Below are the code and all the weights of a small trained network. Each question names an input and a target symbol and asks about switching units off, where a switched-off unit gives its printed mean instead of its output.

import numpy as np


def w(rows, s, z=0):
    codes = np.array(rows[::2]) - 128.0
    scale = np.full(codes.shape[1], s)
    scale[-1] = z or s
    return codes * scale


def f(y):
    return np.maximum(y, 0)


def softmax(a):
    e = np.exp(a - a.max(-1, keepdims=True))
    return e / e.sum(-1, keepdims=True)


def log_softmax(a):
    a = a - a.max(-1, keepdims=True)
    return a - np.log(np.exp(a).sum(-1, keepdims=True))


def net(x, mask):
    ids = ['Ξβδεηπ'.index(c) for c in x.split()]
    T = len(ids)
    res = E[ids] + P[:T]
    r = res
    for j in range(2):
        rows = slice(2 * j, 2 * j + 2)
        q, k, v = (r @ M[0][rows].T for M in (Q, K, V))
        z = softmax(np.where(np.tri(T) > 0, q @ k.T / 2**0.5, -1e9)) @ v
        o = O[0][rows]
        res = res + np.where(mask[j], z, o[:, -1]) @ o[:, :-1]
    y = f(res @ A[0][:, :-1].T + A[0][:, -1])
    res = res + np.where(mask[2:14], y, B[0][:, -1]) @ B[0][:, :-1]
    return log_softmax(res[-1] @ U[:, :-1].T + U[:, -1])


Q, K, V, O, A, B = {}, {}, {}, {}, {}, {}
E = w([
[155,93,167,140,130],'Ξ',
[42,11,158,106,154],'β',
[83,125,173,77,115],'δ',
[175,132,53,3,183],'ε',
[81,203,252,201,138],'η',
[164,100,161,180,186],'π',
],0.012)
P = w([
[166,119,143,110,124],'0',
[129,107,160,75,116],'1',
[124,110,154,108,171],'2',
[142,102,174,90,154],'3',
[104,148,111,147,146],'4',
[133,127,111,145,64],'5',
[117,141,90,160,100],'6',
[145,121,126,106,67],'7',
[138,158,137,83,210],'8',
[162,131,144,87,125],'9',
[82,175,120,147,255],'10',
],0.026)
Q[0] = w([
[112,143,56,177,43],'H1',
[194,91,221,83,66],'H1',
[149,111,117,134,55],'H2',
[47,176,8,196,119],'H2',
],0.013)
K[0] = w([
[134,132,221,80,242],'H1',
[65,153,7,210,174],'H1',
[99,128,127,135,247],'H2',
[167,95,210,64,157],'H2',
],0.012)
V[0] = w([
[224,124,151,173,84],'H1',
[186,170,96,137,216],'H1',
[97,205,145,21,66],'H2',
[2,218,178,126,203],'H2',
],0.012)
O[0] = w([
[70,195,153,117,46,166],'H1',
[112,200,111,38,148,4],'H1',
[247,122,169,62,89,242],'H2',
[153,142,180,153,164,182],'H2',
],0.015,0.0035)
A[0] = w([
[172,254,169,164,113,102],'N1',
[98,48,76,76,125,183],'N2',
[29,81,122,171,235,143],'N3',
[131,77,35,125,46,7],'N4',
[102,128,49,70,79,3],'N5',
[195,55,148,131,42,52],'N6',
[80,103,152,194,35,76],'N7',
[147,129,172,231,101,207],'N8',
[108,48,87,40,106,145],'N9',
[179,165,62,104,172,56],'N10',
[165,234,103,138,198,135],'N11',
[190,64,167,111,43,36],'N12',
],0.0089,0.0058)
B[0] = w([
[140,125,55,118,78,193],'N1',
[117,169,53,255,184,175],'N2',
[144,185,181,101,128,183],'N3',
[61,64,133,67,159,138],'N4',
[136,208,82,48,100,152],'N5',
[125,174,149,187,113,183],'N6',
[152,79,131,74,126,160],'N7',
[86,101,170,72,101,247],'N8',
[152,61,102,218,157,186],'N9',
[71,100,153,118,75,141],'N10',
[137,216,186,81,153,154],'N11',
[136,162,130,210,119,188],'N12',
],0.0096,0.012)
U = w([
[54,15,47,97,12,128],'Ξ',
[37,74,151,162,188,157],'β',
[154,112,97,193,1,2],'δ',
[202,192,51,94,173,198],'ε',
[124,148,180,60,57,192],'η',
[37,254,108,163,130,22],'π',
],0.007,0.0079)

Each question gives the input, a string of symbols that net reads in full, and the target symbol t.
The units are the heads (2 rows each of Q, K, V and O) and the neurons (one row each of A and B). Each row of codes is followed by its name. A weight is (code - 128) times the scale printed after its matrix; where a second scale follows, it is the last column's (O, A, B and U).
mask holds one flag per unit, heads first, then neurons. A switched-off unit (its flag False) gives its mean, the last column of its rows in O or B, instead of its output. The means were averaged over made-up inputs and are rounded, as every weight is.
A unit's drop is (log p(t) with every unit on - log p(t) with that unit switched off) / (log p(t) with every unit on - log p(t) with every unit switched off).
The circuit of an input: a set's keep is (log p(t) with only the set's units on - log p(t) with every unit switched off) / (log p(t) with every unit on - log p(t) with every unit switched off). Starting from the 12 units with the biggest drops (on a tie, the unit counted first), units are removed one at a time, each time the one whose removal leaves the highest keep (on an exact tie, the one counted first), for as long as the keep stays at least 0.8.
circuit, biggest first: the units of the circuit, biggest drop first
top k neurons: the k neurons with the biggest drops, biggest first
heads that matter: for each layer, one digit per head in row order, 1 if its drop is at least 0.15 and else 0, layers parted by /
input ε η β ε ε β π Ξ β η, target π: circuit, biggest first => (H2)
input ε π η β δ π β Ξ, target β: circuit, biggest first => (H1, H2)
input ε π ε η δ δ β η β, target δ: heads that matter => 11
input δ δ ε Ξ, target δ: circuit, biggest first => (H2, N12, N6)
input Ξ η β π β δ, target β: heads that matter => 11
input β η β π η δ β, target π: top 2 neurons => (N3, N2)
input ε δ Ξ Ξ β η δ ε η β, target δ: circuit, biggest first => (N12, N6, H1)
input β η η η Ξ η δ β β δ, target δ: heads that matter => 10
input ε ε Ξ, target ε: circuit, biggest first => (H1, N8)
input η Ξ β π ε η δ, target π: circuit, biggest first => (H2, N3)
input π η Ξ η ε η Ξ η, target ε: heads that matter => 10
input η δ η η η, target δ: circuit, biggest first => (H2, H1, N12)
input δ η η β δ η δ η ε, target η: top 2 neurons => (N2, N10)
input ε δ Ξ η ε δ Ξ η π, target δ: circuit, biggest first => (H1, H2)
input δ η η β β η ε η π, target η: circuit, biggest first => (H1, N2, N9)
input β ε η η Ξ η π β, target β: heads that matter => 01
input ε π π η β η Ξ, target η: top 3 neurons => (N2, N9, N3)
input δ δ β ε, target δ: heads that matter => 01
input β Ξ η η η π π π η, target π: heads that matter => 01
input Ξ ε β β, target Ξ: heads that matter => 11
input η δ Ξ δ η β δ π ε π, target δ: circuit, biggest first => (H1, N12)
input π ε β Ξ, target π: circuit, biggest first => (H2, H1)
input ε Ξ η η Ξ η η π η Ξ β, target π: circuit, biggest first => (N3)
input β β δ η η η π ε η π, target π: circuit, biggest first => (H2, H1)
input Ξ β β π β Ξ ε, target π: heads that matter => 01
input β π π η β ε ε η β, target ε: circuit, biggest first => (H2, N2)
input β ε δ β β η β δ δ Ξ η, target δ: circuit, biggest first => (H2, H1)
input δ η Ξ β Ξ η ε, target β: top neuron => (N1)
input η η η η η β, target β: heads that matter => 10
